Below are the code and all the weights of a small trained network. Each question names an input and a class and asks about switching units off, where a switched-off unit gives its printed mean instead of its output.

import numpy as np


def w(rows, s, z=0):
    codes = np.array(rows[::2]) - 128.0
    scale = np.full(codes.shape[1], s)
    scale[-1] = z or s
    return codes * scale


def norm(h):
    return h / np.sqrt((h * h).mean(-1, keepdims=True) + 1e-5)


def f(y):
    return y / 2 * (1 + np.tanh(0.7978845608 * (y + 0.044715 * y**3)))


def log_softmax(a):
    a = a - a.max(-1, keepdims=True)
    return a - np.log(np.exp(a).sum(-1, keepdims=True))


def net(x, mask):
    res = np.array(x, float).reshape(1, 4) / 4 @ E
    u = 0
    for l in range(4):
        y = f(norm(res) @ A[l][:, :-1].T + A[l][:, -1])
        res = res + np.where(mask[u : u + 6], y, B[l][:, -1]) @ B[l][:, :-1]
        u += 6
    return log_softmax(norm(res)[-1] @ U[:, :-1].T + U[:, -1])


A, B = {}, {}
E = w([
[180,121,98,4,147,229,128,194,205,110,135,197],'x0',
[17,140,21,30,227,26,90,178,228,175,62,213],'x1',
[14,140,171,71,194,122,57,128,121,58,141,32],'x2',
[184,231,49,110,87,115,68,59,216,105,115,96],'x3',
],0.0029)
A[0] = w([
[38,152,95,71,172,135,119,164,134,127,145,178,72],'L0N1',
[87,72,163,81,170,180,175,160,51,142,120,129,65],'L0N2',
[167,137,213,177,104,189,178,177,135,89,154,134,144],'L0N3',
[135,112,163,147,54,122,164,76,129,104,156,142,127],'L0N4',
[94,134,144,162,139,84,64,116,99,90,168,2,4],'L0N5',
[199,113,176,212,111,191,104,97,74,110,151,123,66],'L0N6',
],0.0049,0.0029)
B[0] = w([
[127,155,107,161,94,132,100,96,36,176,72,110,237],'L0N1',
[101,9,176,161,128,105,142,185,182,79,75,74,199],'L0N2',
[179,111,68,91,108,253,141,96,135,88,126,170,246],'L0N3',
[157,68,112,54,111,173,153,192,138,199,87,157,177],'L0N4',
[124,208,164,229,211,106,85,146,107,113,233,160,206],'L0N5',
[69,165,109,24,123,185,119,90,63,175,127,164,252],'L0N6',
],0.0053,0.0032)
A[1] = w([
[77,2,167,148,124,19,94,116,164,59,83,72,123],'L1N1',
[220,221,107,110,76,180,87,106,99,105,211,108,100],'L1N2',
[105,140,5,72,130,92,108,125,91,194,21,183,32],'L1N3',
[243,165,87,110,55,170,42,71,122,130,144,59,5],'L1N4',
[153,168,116,114,62,222,173,80,23,205,172,63,36],'L1N5',
[224,120,125,182,81,62,234,140,208,161,151,186,32],'L1N6',
],0.0041,0.0021)
B[1] = w([
[118,134,132,91,122,122,232,206,34,210,76,70,179],'L1N1',
[84,149,85,135,119,102,227,184,137,251,67,191,226],'L1N2',
[92,161,127,100,54,97,67,111,179,17,3,192,255],'L1N3',
[86,97,155,23,89,129,220,164,117,146,179,94,192],'L1N4',
[134,164,179,18,21,113,106,57,3,151,144,215,217],'L1N5',
[191,112,65,207,32,47,148,29,34,57,162,45,139],'L1N6',
],0.0046,0.0039)
A[2] = w([
[193,110,80,141,216,49,87,141,206,105,110,184,65],'L2N1',
[37,188,216,154,171,109,100,68,138,76,253,21,220],'L2N2',
[93,88,90,75,232,42,79,178,179,78,52,78,150],'L2N3',
[3,238,98,175,198,66,56,50,133,129,51,217,253],'L2N4',
[90,220,212,212,214,81,48,226,166,169,221,31,62],'L2N5',
[136,107,101,78,85,209,203,219,252,98,117,142,141],'L2N6',
],0.0041,0.0016)
B[2] = w([
[114,153,254,96,72,217,141,40,97,135,110,91,141],'L2N1',
[171,187,48,155,79,87,73,104,149,125,142,214,164],'L2N2',
[57,104,232,96,68,142,189,86,128,186,154,171,197],'L2N3',
[172,133,115,122,169,238,58,156,179,55,189,154,255],'L2N4',
[107,182,48,194,195,53,117,62,29,198,188,150,173],'L2N5',
[103,165,72,196,189,91,108,168,170,143,180,29,183],'L2N6',
],0.005,0.0066)
A[3] = w([
[174,150,207,70,46,153,178,36,61,144,119,167,151],'L3N1',
[239,2,53,157,182,182,125,175,178,53,151,116,110],'L3N2',
[209,149,111,187,50,66,143,81,138,29,131,162,5],'L3N3',
[224,201,2,106,149,159,85,78,151,95,136,207,129],'L3N4',
[225,151,67,186,99,14,112,126,52,86,66,169,54],'L3N5',
[93,195,102,60,88,41,90,239,138,60,120,158,151],'L3N6',
],0.0048,0.0027)
B[3] = w([
[146,183,50,105,50,182,196,92,135,191,144,151,236],'L3N1',
[180,112,124,144,157,181,59,154,98,74,174,124,156],'L3N2',
[99,65,91,231,96,127,254,143,87,80,79,58,141],'L3N3',
[79,90,160,142,124,76,141,120,74,160,124,104,253],'L3N4',
[121,86,92,174,135,115,71,53,191,40,89,92,151],'L3N5',
[218,159,185,121,212,81,128,123,188,119,107,106,189],'L3N6',
],0.0064,0.0051)
U = w([
[186,51,29,215,18,56,205,15,144,24,18,69,134],'0',
[234,71,214,109,136,38,113,28,124,187,181,85,3],'1',
[84,194,211,57,167,111,32,79,244,46,16,210,239],'2',
[215,18,82,151,193,243,75,220,72,41,210,78,74],'3',
[200,204,36,74,215,27,209,193,249,197,182,6,54],'4',
[192,201,27,35,2,202,231,43,25,218,202,202,222],'5',
[65,240,88,222,248,21,18,33,11,166,254,199,135],'6',
[15,23,219,126,216,32,193,214,38,206,48,88,155],'7',
],0.0059,0.004)

Each question gives the input, the list of numbers given to net, and the class t.
The units are the neurons (one row each of A and B). Each row of codes is followed by its name. A weight is (code - 128) times the scale printed after its matrix; where a second scale follows, it is the last column's (A, B and U).
mask holds one flag per neuron, layer by layer. A switched-off neuron (its flag False) gives its mean, the last column of its row in B, instead of its output. The means were averaged over made-up inputs and are rounded, as every weight is.
A unit's drop is (log p(t) with every unit on - log p(t) with that unit switched off) / (log p(t) with every unit on - log p(t) with every unit switched off).
The circuit of an input: a set's keep is (log p(t) with only the set's units on - log p(t) with every unit switched off) / (log p(t) with every unit on - log p(t) with every unit switched off). Starting from the 12 units with the biggest drops (on a tie, the unit counted first), units are removed one at a time, each time the one whose removal leaves the highest keep (on an exact tie, the one counted first), for as long as the keep stays at least 0.8.
circuit, biggest first: the units of the circuit, biggest drop first
unit that matters most: the unit with the biggest drop
top k neurons: the k neurons with the biggest drops, biggest first
top k neurons in layer l: the k neurons of layer l with the biggest drops, biggest first
drop of u: that unit's drop, to one decimal
input [7,4,3,-3], class 2: top neuron : (L0N1)
input [5,-5,0,-5], class 3: top 2 neurons in layer 0 : (L0N2 L0N1)
input [8,-5,2,7], class 4: circuit, biggest first : (L2N6 L0N1 L1N2)
input [8,6,2,-8], class 7: circuit, biggest first : (L0N2 L2N4)
input [-7,0,-5,4], class 0: top 2 neurons : (L0N3 L3N5)
input [-5,-8,7,-6], class 5: top 2 neurons : (L0N6 L0N3)
input [5,-2,-1,5], class 4: top 2 neurons : (L2N6 L0N1)
input [8,2,-4,0], class 0: top 3 neurons in layer 0 : (L0N6 L0N3 L0N5)
input [5,0,-5,1], class 0: top 3 neurons : (L1N6 L2N4 L0N6)
input [4,-3,6,6], class 4: top 2 neurons : (L1N2 L1N4)
input [3,-2,2,2], class 4: top 2 neurons in layer 0 : (L0N1 L0N6)
input [-6,6,-6,4], class 0: top 2 neurons : (L1N6 L0N6)
input [-5,4,-1,1], class 2: top 2 neurons : (L2N4 L0N5)
input [4,-2,8,-5], class 7: top 3 neurons : (L0N2 L2N4 L1N1)
input [6,-8,1,-8], class 3: top 4 neurons : (L0N2 L0N1 L2N3 L3N2)
input [-6,7,2,2], class 2: circuit, biggest first : (L1N3)
input [4,-3,4,4], class 4: top 3 neurons : (L0N1 L2N6 L0N6)
input [6,5,0,-5], class 2: top 2 neurons : (L0N1 L1N3)
input [-6,8,-7,6], class 0: top 3 neurons : (L1N6 L0N6 L3N3)
input [-8,-2,2,8], class 6: circuit, biggest first : (L0N5)
input [8,3,0,-8], class 7: circuit, biggest first : (L0N2 L2N4)
input [3,-4,1,-4], class 3: top 3 neurons : (L0N2 L0N1 L2N6)
input [5,-3,8,-7], class 7: top 2 neurons in layer 2 : (L2N4 L2N3)
input [1,-1,0,-3], class 3: drop of L0N2 : 0.9
input [6,4,-1,3], class 2: drop of L1N4 : 0.0
input [2,3,1,1], class 2: drop of L1N3 : 0.1
input [4,8,-7,-3], class 2: drop of L1N3 : 0.5
input [3,4,-8,0], class 0: unit that matters most : L1N6
